Below is a small trained network, with its code and all its weights. Each question gives an input and a class and asks what happens when units are switched off, that is, made to give their printed mean instead of their output.

import numpy as np


def w(rows, s, z=0):
    codes = np.array(rows[::2]) - 128.0
    scale = np.full(codes.shape[1], s)
    scale[-1] = z or s
    return codes * scale


def norm(h):
    return h / np.sqrt((h * h).mean(-1, keepdims=True) + 1e-5)


def f(y):
    return np.maximum(y, 0)


def log_softmax(a):
    a = a - a.max(-1, keepdims=True)
    return a - np.log(np.exp(a).sum(-1, keepdims=True))


def net(x, mask):
    res = np.array(x, float).reshape(1, 4) / 4 @ E
    u = 0
    for l in range(2):
        y = f(norm(res) @ A[l][:, :-1].T + A[l][:, -1])
        res = res + np.where(mask[u : u + 15], y, B[l][:, -1]) @ B[l][:, :-1]
        u += 15
    return log_softmax(norm(res)[-1] @ U[:, :-1].T + U[:, -1])


A, B = {}, {}
E = w([
[155,171,22,97,179,157,123],'x0',
[2,102,103,150,76,98,101],'x1',
[122,72,78,149,133,97,189],'x2',
[105,89,63,40,108,118,118],'x3',
],0.0082)
A[0] = w([
[103,127,88,99,180,179,8,178],'L0N0',
[6,165,1,168,143,123,70,182],'L0N1',
[122,163,162,24,238,105,176,3],'L0N2',
[161,135,187,134,154,55,158,156],'L0N3',
[103,93,181,146,71,127,101,90],'L0N4',
[120,171,183,182,126,106,183,100],'L0N5',
[76,42,144,114,103,44,169,84],'L0N6',
[190,113,116,91,134,98,63,86],'L0N7',
[121,149,236,233,152,119,124,93],'L0N8',
[165,57,42,132,123,87,124,32],'L0N9',
[110,137,159,63,59,147,9,118],'L0N10',
[211,92,176,159,125,91,204,125],'L0N11',
[75,87,122,99,102,107,123,101],'L0N12',
[158,138,140,49,114,104,75,46],'L0N13',
[51,26,156,171,53,70,191,38],'L0N14',
],0.0084,0.0035)
B[0] = w([
[117,121,85,51,137,70,104,203],'L0N0',
[112,129,31,102,57,80,10,255],'L0N1',
[152,134,183,119,206,31,134,161],'L0N2',
[100,120,2,117,88,126,103,183],'L0N3',
[113,160,97,98,220,177,133,186],'L0N4',
[138,189,101,173,145,167,141,183],'L0N5',
[112,116,66,142,95,133,68,221],'L0N6',
[169,121,193,122,121,103,151,159],'L0N7',
[119,144,127,198,117,216,160,225],'L0N8',
[141,150,176,203,117,183,210,183],'L0N9',
[136,65,53,148,146,118,96,196],'L0N10',
[119,40,70,154,74,72,139,209],'L0N11',
[177,102,167,189,73,141,142,185],'L0N12',
[158,105,89,146,214,138,149,154],'L0N13',
[140,130,107,31,204,159,54,250],'L0N14',
],0.008,0.0072)
A[1] = w([
[136,83,244,103,189,7,126,140],'L1N0',
[177,36,74,131,201,77,44,154],'L1N1',
[77,93,125,119,122,247,52,179],'L1N2',
[135,64,126,136,63,147,239,102],'L1N3',
[135,2,127,170,55,114,157,180],'L1N4',
[243,146,111,134,142,100,114,182],'L1N5',
[175,103,253,150,158,145,188,189],'L1N6',
[194,93,34,122,165,20,190,101],'L1N7',
[98,150,31,130,74,135,33,88],'L1N8',
[232,135,213,159,109,82,139,100],'L1N9',
[66,206,131,222,91,208,176,150],'L1N10',
[137,39,159,49,22,104,82,161],'L1N11',
[62,212,136,151,101,137,55,91],'L1N12',
[23,113,86,74,95,67,73,98],'L1N13',
[50,138,196,82,142,226,199,2],'L1N14',
],0.0079,0.0057)
B[1] = w([
[174,190,115,74,214,79,145,143],'L1N0',
[74,148,158,83,92,85,80,246],'L1N1',
[113,185,132,115,147,59,100,214],'L1N2',
[174,80,112,207,55,151,138,152],'L1N3',
[192,104,74,180,43,118,126,185],'L1N4',
[119,102,148,121,98,140,176,187],'L1N5',
[113,102,1,121,103,119,106,144],'L1N6',
[131,144,207,135,177,144,84,208],'L1N7',
[74,104,106,152,96,97,87,230],'L1N8',
[94,71,50,147,80,97,74,139],'L1N9',
[89,118,179,96,195,159,164,174],'L1N10',
[89,168,41,141,107,135,74,183],'L1N11',
[82,164,137,126,184,135,153,157],'L1N12',
[164,109,20,206,15,33,71,197],'L1N13',
[197,49,51,210,91,95,185,128],'L1N14',
],0.0091,0.012)
U = w([
[187,122,192,45,219,82,112,151],'0',
[200,59,96,204,80,205,196,199],'1',
[45,169,176,193,246,218,138,114],'2',
[113,210,202,93,157,164,166,24],'3',
[93,180,201,61,22,182,206,1],'4',
[101,112,44,121,85,56,6,209],'5',
],0.013,0.0071)

Each question gives the input, the list of numbers given to net, and the class t.
The units are the neurons (one row each of A and B). Each row of codes is followed by its name. A weight is (code - 128) times the scale printed after its matrix; where a second scale follows, it is the last column's (A, B and U).
mask holds one flag per neuron, layer by layer. A switched-off neuron (its flag False) gives its mean, the last column of its row in B, instead of its output. The means were averaged over made-up inputs and are rounded, as every weight is.
A unit's drop is (log p(t) with every unit on - log p(t) with that unit switched off) / (log p(t) with every unit on - log p(t) with every unit switched off).
unit that matters most: the unit with the biggest drop
k most important neurons: the k neurons with the biggest drops, biggest first
top k neurons in layer l: the k neurons of layer l with the biggest drops, biggest first
drop of u: that unit's drop, to one decimal
input [2,-7,6,-2], class 1: 2 most important neurons => (L0N1 L0N14)
input [5,-3,7,5], class 1: most important neuron => (L0N9)
input [2,-6,5,8], class 1: top 3 neurons in layer 1 => (L1N3 L1N2 L1N6)
input [-8,-4,-5,-2], class 2: top 4 neurons in layer 0 => (L0N8 L0N4 L0N5 L0N12)
input [-1,1,5,-6], class 1: top 3 neurons in layer 0 => (L0N8 L0N11 L0N1)
input [-5,-5,-4,-4], class 1: 2 most important neurons => (L0N11 L0N14)
input [-3,-4,-2,7], class 0: top 3 neurons in layer 0 => (L0N13 L0N1 L0N2)
input [3,-1,3,-7], class 1: top 2 neurons in layer 0 => (L0N14 L0N11)
input [5,-2,-2,-3], class 0: 2 most important neurons => (L0N1 L1N13)
input [-7,-2,3,-7], class 1: top 3 neurons in layer 0 => (L0N11 L0N8 L0N1)
input [3,-5,-5,8], class 0: drop of L0N1 => 0.2
input [0,-8,-1,3], class 0: drop of L0N12 => 0.1
input [-4,-2,-5,-6], class 2: drop of L0N13 => 0.0
input [-1,3,0,-4], class 2: unit that matters most => L0N8
